Below is a small trained network, with its code and all its weights. Each question gives an input and a class and asks what happens when units are switched off, that is, made to give their printed mean instead of their output.

import numpy as np


def w(rows, s, z=0):
    codes = np.array(rows[::2]) - 128.0
    scale = np.full(codes.shape[1], s)
    scale[-1] = z or s
    return codes * scale


def f(y):
    return np.maximum(y, 0)


def log_softmax(a):
    a = a - a.max(-1, keepdims=True)
    return a - np.log(np.exp(a).sum(-1, keepdims=True))


def net(x, mask):
    res = np.array(x, float).reshape(1, 5) / 4 @ E
    y = f(res @ A[0][:, :-1].T + A[0][:, -1])
    res = res + np.where(mask, y, B[0][:, -1]) @ B[0][:, :-1]
    return log_softmax(res[-1] @ U[:, :-1].T + U[:, -1])


A, B = {}, {}
E = w([
[208,144,64,49,121,89],'x0',
[172,60,254,137,33,127],'x1',
[115,102,49,99,60,246],'x2',
[128,136,132,123,129,131],'x3',
[85,49,182,29,206,125],'x4',
],0.0076)
A[0] = w([
[105,164,74,107,168,150,130],'neuron 1',
[156,191,164,177,61,137,120],'neuron 2',
[122,178,92,178,65,68,59],'neuron 3',
[224,109,236,140,66,96,53],'neuron 4',
[211,121,208,166,169,54,65],'neuron 5',
[146,97,167,144,106,127,65],'neuron 6',
[125,86,115,94,84,182,235],'neuron 7',
[51,133,106,120,135,247,147],'neuron 8',
[134,31,149,95,187,110,41],'neuron 9',
[7,111,131,162,90,104,131],'neuron 10',
[63,117,135,84,209,145,95],'neuron 11',
[84,141,127,172,146,107,225],'neuron 12',
[166,99,159,71,165,143,48],'neuron 13',
[59,149,191,140,110,170,190],'neuron 14',
[130,66,31,102,55,146,118],'neuron 15',
[73,36,117,108,214,160,35],'neuron 16',
[72,132,168,32,140,133,61],'neuron 17',
[110,150,37,156,239,144,161],'neuron 18',
[103,52,175,105,150,134,34],'neuron 19',
[195,132,124,81,118,112,234],'neuron 20',
[102,173,185,175,201,87,188],'neuron 21',
[92,228,91,144,223,140,89],'neuron 22',
[143,144,189,70,56,147,94],'neuron 23',
[231,126,105,79,99,89,119],'neuron 24',
[217,85,190,140,70,151,175],'neuron 25',
[186,99,157,49,175,144,12],'neuron 26',
[167,162,111,41,121,120,167],'neuron 27',
[158,183,155,137,149,55,9],'neuron 28',
[161,127,111,115,143,39,209],'neuron 29',
[36,123,171,231,165,185,235],'neuron 30',
[128,97,139,96,60,163,168],'neuron 31',
[204,107,94,112,144,120,253],'neuron 32',
[121,138,205,103,92,132,171],'neuron 33',
[145,147,160,126,164,95,84],'neuron 34',
[149,218,83,234,90,107,125],'neuron 35',
[136,197,175,131,156,20,152],'neuron 36',
[129,166,105,105,126,218,224],'neuron 37',
],0.011,0.0035)
B[0] = w([
[131,185,101,97,179,55,193],'neuron 1',
[184,153,118,28,126,182,212],'neuron 2',
[184,142,91,106,99,240,195],'neuron 3',
[151,207,72,108,165,79,254],'neuron 4',
[125,76,44,116,173,120,222],'neuron 5',
[108,177,99,56,136,127,170],'neuron 6',
[159,52,95,83,195,80,212],'neuron 7',
[103,65,79,67,111,94,208],'neuron 8',
[193,155,80,95,116,193,189],'neuron 9',
[59,107,205,138,32,178,179],'neuron 10',
[194,160,150,126,90,172,191],'neuron 11',
[128,92,149,102,113,88,185],'neuron 12',
[153,204,138,142,58,199,167],'neuron 13',
[48,150,152,86,69,103,197],'neuron 14',
[102,72,48,83,80,158,213],'neuron 15',
[195,165,124,114,66,218,188],'neuron 16',
[193,161,162,144,104,183,177],'neuron 17',
[112,248,162,86,133,50,239],'neuron 18',
[137,191,112,111,110,170,184],'neuron 19',
[65,124,255,134,27,96,204],'neuron 20',
[113,27,68,74,82,118,220],'neuron 21',
[159,207,77,57,208,57,220],'neuron 22',
[124,198,33,139,204,67,194],'neuron 23',
[10,165,211,152,11,154,209],'neuron 24',
[108,241,97,72,180,72,246],'neuron 25',
[112,167,86,137,108,225,174],'neuron 26',
[47,109,193,147,49,124,194],'neuron 27',
[89,50,56,132,146,227,180],'neuron 28',
[89,63,105,54,53,127,209],'neuron 29',
[46,144,202,108,27,107,237],'neuron 30',
[171,96,48,92,187,61,201],'neuron 31',
[32,98,243,107,18,94,203],'neuron 32',
[111,167,133,86,145,75,201],'neuron 33',
[127,70,48,69,197,145,167],'neuron 34',
[205,119,178,112,72,216,250],'neuron 35',
[124,59,75,86,115,163,231],'neuron 36',
[138,57,83,74,151,112,205],'neuron 37',
],0.0061,0.0093)
U = w([
[60,149,169,138,26,100,150],'0',
[179,199,80,117,135,43,182],'1',
[245,193,90,152,71,255,119],'2',
[150,35,44,111,114,96,104],'3',
[160,116,144,95,72,75,212],'4',
[140,100,151,156,88,22,114],'5',
[223,123,148,193,173,94,2],'6',
],0.0097,0.0046)

Each question gives the input, the list of numbers given to net, and the class t.
The units are the neurons (one row each of A and B). Each row of codes is followed by its name. A weight is (code - 128) times the scale printed after its matrix; where a second scale follows, it is the last column's (A, B and U).
mask holds one flag per neuron, in row order. A switched-off neuron (its flag False) gives its mean, the last column of its row in B, instead of its output. The means were averaged over made-up inputs and are rounded, as every weight is.
A unit's drop is (log p(t) with every unit on - log p(t) with that unit switched off) / (log p(t) with every unit on - log p(t) with every unit switched off).
The circuit of an input: a set's keep is (log p(t) with only the set's units on - log p(t) with every unit switched off) / (log p(t) with every unit on - log p(t) with every unit switched off). Starting from the 12 units with the biggest drops (on a tie, the unit counted first), units are removed one at a time, each time the one whose removal leaves the highest keep (on an exact tie, the one counted first), for as long as the keep stays at least 0.8.
units of the circuit, in order: the units of the circuit, biggest drop first
most important unit: the unit with the biggest drop
k most important neurons: the k neurons with the biggest drops, biggest first
drop when u is switched off: that unit's drop, to one decimal
input [5,1,5,2,4], class 0: units of the circuit, in order	neuron 27; neuron 24
input [-4,-7,8,-6,-5], class 3: most important unit	neuron 8
input [-4,-7,-8,6,-1], class 3: 4 most important neurons	neuron 21; neuron 36; neuron 28; neuron 25
input [3,-6,-1,2,8], class 2: units of the circuit, in order	neuron 16; neuron 11
input [5,6,1,3,-1], class 1: units of the circuit, in order	neuron 4; neuron 25
input [7,-5,5,1,6], class 0: 2 most important neurons	neuron 27; neuron 32
input [-2,8,-7,7,-7], class 1: 2 most important neurons	neuron 4; neuron 25
input [4,4,-6,1,-6], class 2: units of the circuit, in order	neuron 3; neuron 35
input [7,8,1,-4,-5], class 1: 3 most important neurons	neuron 4; neuron 25; neuron 23
input [6,-4,-8,4,2], class 3: units of the circuit, in order	neuron 36; neuron 28
input [2,-7,-8,-6,5], class 3: 4 most important neurons	neuron 21; neuron 36; neuron 28; neuron 29
input [7,7,-6,1,-4], class 0: 4 most important neurons	neuron 24; neuron 20; neuron 32; neuron 22
input [-5,2,-1,4,-6], class 2: 2 most important neurons	neuron 35; neuron 2
input [3,8,-5,6,3], class 1: most important unit	neuron 4
input [8,-7,-3,7,-7], class 0: 2 most important neurons	neuron 24; neuron 32
input [7,-2,-7,6,-1], class 0: 3 most important neurons	neuron 24; neuron 20; neuron 32
input [-3,6,-8,-1,-8], class 2: 3 most important neurons	neuron 35; neuron 3; neuron 2
input [5,-4,-4,4,-7], class 2: 3 most important neurons	neuron 35; neuron 3; neuron 30
input [-3,-4,-1,-2,6], class 2: 2 most important neurons	neuron 16; neuron 11
input [7,3,-7,-7,-7], class 0: units of the circuit, in order	neuron 24
input [7,8,-7,3,6], class 1: 4 most important neurons	neuron 4; neuron 25; neuron 23; neuron 5
input [5,8,-4,-3,-1], class 1: drop when neuron 4 is switched off	0.5
input [1,-4,-5,-1,6], class 2: drop when neuron 17 is switched off	0.1
input [7,-1,-6,-2,1], class 0: drop when neuron 24 is switched off	0.3
input [1,3,-8,-7,-6], class 3: drop when neuron 5 is switched off	0.2
